A =
[[-11   1  31  27 -19 -11 -32 -10 -11 -20  -5 -10  31 -13 -51  35]
 [  1  36 -18  28  -2   1  -1 -10 -14 -11 -22 -27 -18   3 -25  32]
 [-12  20 -13  20  17 -12   3  12 -14 -16 -13  -4 -13  22   1  20]
 [ -1  11  49 -16  59  -1 -20  22 -14  -9  20  11  49  26  15  22]
 [ 17  -4  20 -33  16  17  17  10  -2  36  21  20  20  -7  52 -25]
 [ 27  15 -35  -9 -31  27  29 -23   7  35  -9 -17 -35 -28  14 -22]
 [ 17  49  -4 -20  68  17  23  23 -20  17   4   0  -4  34  60   8]
 [ 14  57 -48  22  -4  14  32  -8 -19  15 -28 -29 -48   2  14  16]
 [ -8   3  22  23 -14  -8 -25 -10  -9 -18  -6 -11  22  -9 -44  30]
 [-15 -11 -20   9   3 -15  -6   3  11 -25  -8  -2 -20  17 -16   0]
 [  0   8   8   6  10   0 -20  -9   2 -19  -3 -14   8   6 -31  20]
 [ 22  61 -69  31 -31  22  29 -32  -9  12 -41 -51 -69 -15 -19  19]
 [ 23  15 -18 -35  33  23  24   4   9  22   8   0 -18  13  45 -23]
 [ 15 -27   3 -27 -21  15   6 -13  20  22  14   8   3 -23  10 -34]]
Indices start at 1.
(1, 1) => -11
(6, 10) => 35
(2, 11) => -22
(6, 12) => -17
(1, 3) => 31
(4, 12) => 11
(5, 3) => 20
(14, 9) => 20
(11, 16) => 20
(9, 11) => -6
(5, 14) => -7
(6, 6) => 27
(7, 6) => 17
(2, 16) => 32
(3, 8) => 12
(11, 4) => 6
(6, 8) => -23
(4, 4) => -16
(11, 6) => 0
(7, 9) => -20
(10, 2) => -11
(14, 10) => 22
(5, 15) => 52
(7, 14) => 34
(4, 16) => 22
(11, 12) => -14
(13, 12) => 0
(8, 3) => -48
(13, 10) => 22
(14, 5) => -21
(1, 14) => -13
(2, 13) => -18
(14, 1) => 15
(3, 2) => 20
(3, 4) => 20

m =
[[-70  57  21 -72 -76 -21]
 [-74  42 -57 -68  10 -19]
 [ 31 -15 -22  20  31   8]
 [-71  58  21 -73 -77 -21]
 [ 25 -31  50  70 -31  35]
 [ 37  22  38 -23 -55 -12]
 [-72  42 -58 -69  13 -20]
 [-64  37 -51 -60  11 -18]
 [-69  40 -55 -66  12 -19]
 [-66  38 -53 -63  12 -18]]
Rows and columns are counted from 1.
(1, 1) -> -70
(9, 3) -> -55
(6, 2) -> 22
(2, 1) -> -74
(10, 3) -> -53
(6, 4) -> -23
(1, 6) -> -21
(6, 1) -> 37
(3, 2) -> -15
(4, 2) -> 58
(1, 2) -> 57
(2, 6) -> -19
(8, 6) -> -18
(9, 1) -> -69
(7, 4) -> -69
(5, 1) -> 25
(6, 6) -> -12
(7, 2) -> 42
(9, 4) -> -66
(10, 4) -> -63
(6, 3) -> 38

a = [[-0.16, 0.00, -0.06, -0.06, 0.00, -0.10, 0.00, 0.08], [-0.11, -0.03, 0.03, 0.13, -0.14, 0.05, -0.08, 0.01], [0.16, 0.07, 0.05, 0.13, -0.01, -0.11, -0.05, 0.12], [0.17, 0.10, 0.04, -0.04, 0.20, 0.01, 0.10, 0.02], [-0.02, 0.05, 0.23, 0.07, 0.12, 0.07, 0.06, 0.12], [-0.19, 0.02, 0.01, 0.05, -0.03, -0.08, -0.07, 0.05], [0.12, 0.09, 0.06, 0.07, 0.19, -0.11, 0.06, -0.04]]
Indices start at 1.
(1, 1): -0.16
(7, 5): 0.19
(7, 1): 0.12
(5, 3): 0.23
(4, 1): 0.17
(2, 1): -0.11
(5, 4): 0.07
(2, 3): 0.03
(7, 4): 0.07
(6, 3): 0.01
(6, 6): -0.08
(4, 4): -0.04
(6, 2): 0.02
(3, 7): -0.05
(3, 1): 0.16
(2, 8): 0.01
(3, 4): 0.13
(3, 2): 0.07
(4, 5): 0.20
(4, 7): 0.10
(5, 6): 0.07
(1, 6): -0.10
(6, 8): 0.05
(5, 7): 0.06
(7, 8): -0.04
(4, 2): 0.10
(3, 5): -0.01
(5, 8): 0.12

grid = [[0.06, 0.28, 0.22, 0.24, -0.05, 0.05, 0.19, 0.18, 0.16, 0.19, -0.19, 0.06], [-0.07, -0.07, -0.10, 0.01, 0.00, 0.12, -0.13, 0.06, -0.16, -0.16, 0.02, -0.10], [0.09, -0.02, -0.04, -0.06, 0.03, -0.02, 0.09, -0.06, 0.08, 0.08, -0.08, 0.02], [0.00, 0.20, 0.19, 0.18, -0.07, 0.00, 0.09, 0.15, 0.08, 0.10, -0.06, 0.08], [0.12, -0.02, 0.00, -0.06, 0.09, -0.02, 0.10, -0.07, 0.12, 0.11, 0.05, 0.08], [0.04, 0.26, 0.22, 0.22, -0.05, 0.01, 0.17, 0.15, 0.15, 0.18, -0.15, 0.06]]
Rows and columns are counted from 1.
(1, 1) -> 0.06
(3, 9) -> 0.08
(6, 9) -> 0.15
(1, 8) -> 0.18
(6, 11) -> -0.15
(2, 2) -> -0.07
(1, 7) -> 0.19
(6, 5) -> -0.05
(3, 7) -> 0.09
(6, 10) -> 0.18
(6, 12) -> 0.06
(1, 6) -> 0.05
(4, 2) -> 0.20
(2, 5) -> 0.00
(3, 2) -> -0.02
(5, 9) -> 0.12
(5, 5) -> 0.09
(6, 4) -> 0.22
(5, 3) -> 0.00
(6, 3) -> 0.22
(5, 12) -> 0.08
(4, 10) -> 0.10
(1, 4) -> 0.24
(4, 5) -> -0.07
(6, 1) -> 0.04
(2, 6) -> 0.12
(3, 11) -> -0.08
(2, 11) -> 0.02
(1, 3) -> 0.22

W =
[[ 41 -23  11  41   0   8]
 [-56 -15  19   3  34   0]
 [-43 -19   1   7  53  25]
 [ 19 -15  -3  23   0  26]
 [ 29 -25   6  20  -7   5]
 [-39  15  -6  36  34  -2]
 [ -9  22  -2  -5  28  45]
 [ 38 -19   8  49   2  15]
 [-20 -13 -10  25 -11  23]
 [  4  46  52   2  -3   3]
 [ 34 -66 -18 -16 -34   3]
 [ 31 -66 -19 -12 -40   5]]
Rows and columns are counted from 1.
(1, 1) => 41
(3, 5) => 53
(4, 5) => 0
(11, 2) => -66
(2, 1) => -56
(2, 5) => 34
(4, 4) => 23
(11, 3) => -18
(6, 1) => -39
(1, 5) => 0
(1, 6) => 8
(9, 2) => -13
(4, 6) => 26
(11, 4) => -16
(12, 6) => 5
(9, 6) => 23
(8, 2) => -19
(3, 1) => -43
(8, 3) => 8
(6, 4) => 36
(4, 3) => -3
(7, 3) => -2
(8, 1) => 38
(9, 5) => -11
(5, 3) => 6
(12, 2) => -66
(5, 1) => 29
(8, 5) => 2
(3, 4) => 7
(12, 1) => 31
(9, 4) => 25
